Here is a tiny trained network, its code and every weight. The questions are about switching its units off for an input and a class, where a switched-off unit gives its printed mean instead of its output.

import numpy as np


def w(rows, s, z=0):
    codes = np.array(rows[::2]) - 128.0
    scale = np.full(codes.shape[1], s)
    scale[-1] = z or s
    return codes * scale


def f(y):
    return np.maximum(y, 0)


def log_softmax(a):
    a = a - a.max(-1, keepdims=True)
    return a - np.log(np.exp(a).sum(-1, keepdims=True))


def net(x, mask):
    res = np.array(x, float).reshape(1, 4) / 4 @ E
    y = f(res @ A[0][:, :-1].T + A[0][:, -1])
    res = res + np.where(mask, y, B[0][:, -1]) @ B[0][:, :-1]
    return log_softmax(res[-1] @ U[:, :-1].T + U[:, -1])


A, B = {}, {}
E = w([
[8,174,86,120,192],'x0',
[214,169,4,77,150],'x1',
[115,67,75,139,62],'x2',
[95,31,77,174,206],'x3',
],0.012)
A[0] = w([
[73,71,35,151,215,254],'neuron 0',
[206,195,213,153,128,106],'neuron 1',
[98,168,166,131,141,113],'neuron 2',
[23,92,209,123,101,92],'neuron 3',
[166,222,127,98,34,193],'neuron 4',
[59,98,201,163,136,115],'neuron 5',
[240,70,127,180,161,159],'neuron 6',
[198,134,189,182,95,199],'neuron 7',
[123,79,96,198,29,161],'neuron 8',
[114,103,149,157,154,174],'neuron 9',
[59,111,194,247,135,175],'neuron 10',
],0.014,0.0038)
B[0] = w([
[9,226,70,144,232,251],'neuron 0',
[72,127,88,166,215,201],'neuron 1',
[79,96,176,145,93,165],'neuron 2',
[130,180,132,52,106,229],'neuron 3',
[111,214,84,75,170,228],'neuron 4',
[171,170,116,10,60,219],'neuron 5',
[195,138,89,63,108,210],'neuron 6',
[81,142,164,102,173,203],'neuron 7',
[75,102,220,185,73,212],'neuron 8',
[127,156,97,104,111,172],'neuron 9',
[157,151,39,102,42,244],'neuron 10',
],0.011,0.019)
U = w([
[179,91,184,203,168,28],'0',
[161,25,154,186,167,3],'1',
[161,142,152,69,5,68],'2',
[68,157,154,210,193,215],'3',
[194,72,209,209,27,54],'4',
[206,65,184,87,116,137],'5',
[139,176,36,80,127,196],'6',
],0.013,0.0052)

Each question gives the input, the list of numbers given to net, and the class t.
The units are the neurons (one row each of A and B). Each row of codes is followed by its name. A weight is (code - 128) times the scale printed after its matrix; where a second scale follows, it is the last column's (A, B and U).
mask holds one flag per neuron, in row order. A switched-off neuron (its flag False) gives its mean, the last column of its row in B, instead of its output. The means were averaged over made-up inputs and are rounded, as every weight is.
A unit's drop is (log p(t) with every unit on - log p(t) with that unit switched off) / (log p(t) with every unit on - log p(t) with every unit switched off).
The circuit of an input: a set's keep is (log p(t) with only the set's units on - log p(t) with every unit switched off) / (log p(t) with every unit on - log p(t) with every unit switched off). Starting from all 11 units, units are removed one at a time, each time the one whose removal leaves the highest keep (on an exact tie, the one counted first), for as long as the keep stays at least 0.8.
circuit, biggest first: the units of the circuit, biggest drop first
top k neurons: the k neurons with the biggest drops, biggest first
drop when u is switched off: that unit's drop, to one decimal
input [-3,0,4,4], class 3: circuit, biggest first -> (neuron 5; neuron 10)
input [8,-6,-5,-7], class 2: top 2 neurons -> (neuron 0; neuron 2)
input [-8,-2,-8,-8], class 3: circuit, biggest first -> (neuron 1)
input [0,-8,-2,-6], class 2: top 2 neurons -> (neuron 0; neuron 5)
input [-2,-1,8,-7], class 3: top 4 neurons -> (neuron 5; neuron 10; neuron 8; neuron 6)
input [-5,1,7,-4], class 2: top 2 neurons -> (neuron 0; neuron 8)
input [-8,7,6,1], class 2: top 3 neurons -> (neuron 0; neuron 8; neuron 1)
input [7,-5,-7,-6], class 2: top 3 neurons -> (neuron 0; neuron 2; neuron 5)
input [1,0,7,5], class 3: drop when neuron 10 is switched off -> 0.0
input [8,7,1,5], class 3: drop when neuron 0 is switched off -> 0.1
input [3,-3,7,-7], class 2: drop when neuron 0 is switched off -> 0.5
input [-6,-6,-2,4], class 2: drop when neuron 0 is switched off -> 0.1
